[[  81.454   13.753   64.766   80.934  134.224   66.637    3.883]
 [ 130.623  -62.545  159.988   79.618  -51.016 -124.280 -196.440]
 [  29.294   50.883  151.604   31.743  -62.960  -34.182 -113.450]] yields -34.182

[[ 0.0  0.7  1.0 -1.3  0.2  2.0]
 [ 1.5  0.5 -0.6  0.9 -0.3 -0.5]
 [ 2.4 -0.3 -1.9  0.9  0.1  1.1]] yields 0.1

[[ -4.7   3.2  12.9 -11.9]
 [ -0.5   2.6  14.0   8.4]
 [ -0.8   1.9   1.8  -8.4]] yields 1.8

[[ 0.12  2.14 -0.34 -0.05 -0.73  0.15]
 [ 0.17 -0.55 -0.04 -0.15  1.29 -0.30]
 [ 1.09 -2.02  0.71 -0.37  0.97 -1.33]] yields 0.97

[[  5.51 -14.09 -18.37  12.47 -18.21  11.38]
 [  8.39 -10.31  13.51  -0.28   1.71  16.05]
 [-12.92 -13.87 -16.42 -12.18   7.67 -17.90]] yields 7.67

[[  7.072 -16.025  -9.839   9.162  -3.318   3.713]
 [ -0.339   5.035   7.645 -11.880 -13.735  -5.729]
 [  6.171   5.202   8.925  -4.082   1.260  12.816]] yields 1.260

[[ 0.1 -2.0  1.1 -0.1  1.9  0.7]
 [ 1.3  1.7 -1.1 -1.8  0.3  1.2]
 [-0.1  2.2  1.6 -0.9  2.4  1.9]] yields 2.4

[[-0.4 -0.1 -0.2  0.1 -0.3 -0.4 -0.2]
 [ 0.2 -0.6 -0.4  0.0  0.4  0.4 -0.1]
 [-0.5  1.6  0.7 -1.8 -1.5 -1.8  0.7]] yields -1.8

[[ 202.9 -125.6 -116.3  -11.9  -90.4]
 [ -86.1  112.0  104.4  105.7   70.0]
 [ 101.6   76.3   83.7  152.3   91.1]] yields 152.3
---
[[ 6.51 -1.38  4.72 -3.75  2.80  1.62  6.97]
 [ 2.25 -5.06 -0.63  5.89 -4.30  1.47 -2.04]
 [ 7.73 -5.69  4.97 -2.93  0.53  3.06  4.07]]: 4.07

[[-0.21 -0.63  5.89  0.14  3.00]
 [-0.51  1.38 -3.79 -2.12 -1.72]
 [-0.16 -0.25  0.30  0.00 -0.73]]: -0.73

[[ 0.67  0.06  3.85  0.53  3.68 -6.23  5.56]
 [-1.93  1.32 -1.97  1.36  1.17 -0.71  1.61]
 [-0.53 -0.92  0.26 -1.06  2.47 -4.05  5.99]]: 5.99

[[ 0.86 -2.91 -1.67  3.39 -4.17 -2.66 -1.12]
 [ 2.50 -6.76 -2.16  7.27 -7.37 -6.01 -1.48]
 [ 2.10 -5.89 -2.13  6.33 -6.98 -5.31 -1.48]]: -1.48

[[ 5.86 -3.53  7.36 -3.05  0.74]
 [ 5.37  6.72  0.86 -4.99  5.87]
 [-1.76 -2.62  1.61  6.23 -1.98]]: -1.98

[[-2.29  7.32  2.84  0.37  1.51]
 [-1.81 -2.26 -0.81 -0.08 -3.12]
 [ 4.82 -1.47  5.88  2.67 -1.53]]: -1.53

[[-0.18  7.02  3.29  5.48 -0.10]
 [-0.57 -5.99 -2.84 -4.57  0.40]
 [ 6.10  0.00 -1.71 -0.33 -0.28]]: -0.28

[[ 2.29  0.73  0.54 -6.59]
 [ 3.65  3.70 -1.82  3.12]
 [-1.80 -0.34 -0.29  5.22]]: 5.22
---
[[ 228 -541 -128  117 -189  303 -568]
 [ -28  460  172 -230  866  391  850]
 [-142 -317  -14  386 -220  206 -644]] Answer: 228

[[5725 7003 8211 9998 3802 2781]
 [6709 1145 5262 6920 8298 5271]] Answer: 5725

[252 459 983 483 186] Answer: 252

[3720 2679 3405 3298 9455] Answer: 3720

[8 8 6 5 7 1] Answer: 8

[3392 5871 2285 8191 3288 7118] Answer: 3392

[[3 3 0 3 3]
 [3 3 1 1 2]
 [3 2 7 1 3]] Answer: 3
---
[ 2.10  5.73 -0.97  2.68 -0.88  0.18] → 2.10, 0.18

[ 0.58 -0.23  4.32  6.78 -1.07 -3.71 -0.09] → 0.58, -0.09

[ 1.65 -1.15 -5.15 -5.68  1.18 -0.49] → 1.65, -0.49

[ 0.81  3.79  3.63  7.82  6.26 -2.57  4.44] → 0.81, 4.44

[-0.86  1.11 -4.42  5.99 -3.12 -3.24] → -0.86, -3.24

[ 4.85 -2.39  0.80  7.07 -1.50 -6.06  1.24] → 4.85, 1.24

[[-6.21 -3.91 -1.55 -0.38  5.10 -0.50 -5.59]
 [ 4.43  4.35  0.08  6.49  0.14 -0.33 -1.65]
 [ 8.01  6.95 -3.45  3.91  4.06 -4.87  6.40]] → -6.21, 6.40
---
[ 0.94  2.32  2.10 -1.17  2.93 -0.03 -7.30] >> 0.94, -7.30

[ 2.54 -0.65 -4.76 -1.24 -7.63 -0.48] >> 2.54, -0.48

[ 5.43 -1.23 -3.02  6.16  2.03 -5.85 -0.85] >> 5.43, -0.85

[[-5.83 -7.50  4.16 -5.95  4.30  0.80]
 [ 4.04  4.94  3.85 -7.39  5.80  3.05]] >> -5.83, 3.05

[[-1.23 -0.53  0.04 -1.01  4.14]
 [-5.54  5.56 -3.99 -6.61  8.06]] >> -1.23, 8.06

[[-0.48  5.87 -3.28  1.22  3.93]
 [ 0.25 -4.97  2.34 -1.12 -2.34]
 [-0.35 -3.81  0.43 -1.07  1.45]] >> -0.48, 1.45

[ 4.46  1.45  0.79 -3.95 -5.91] >> 4.46, -5.91
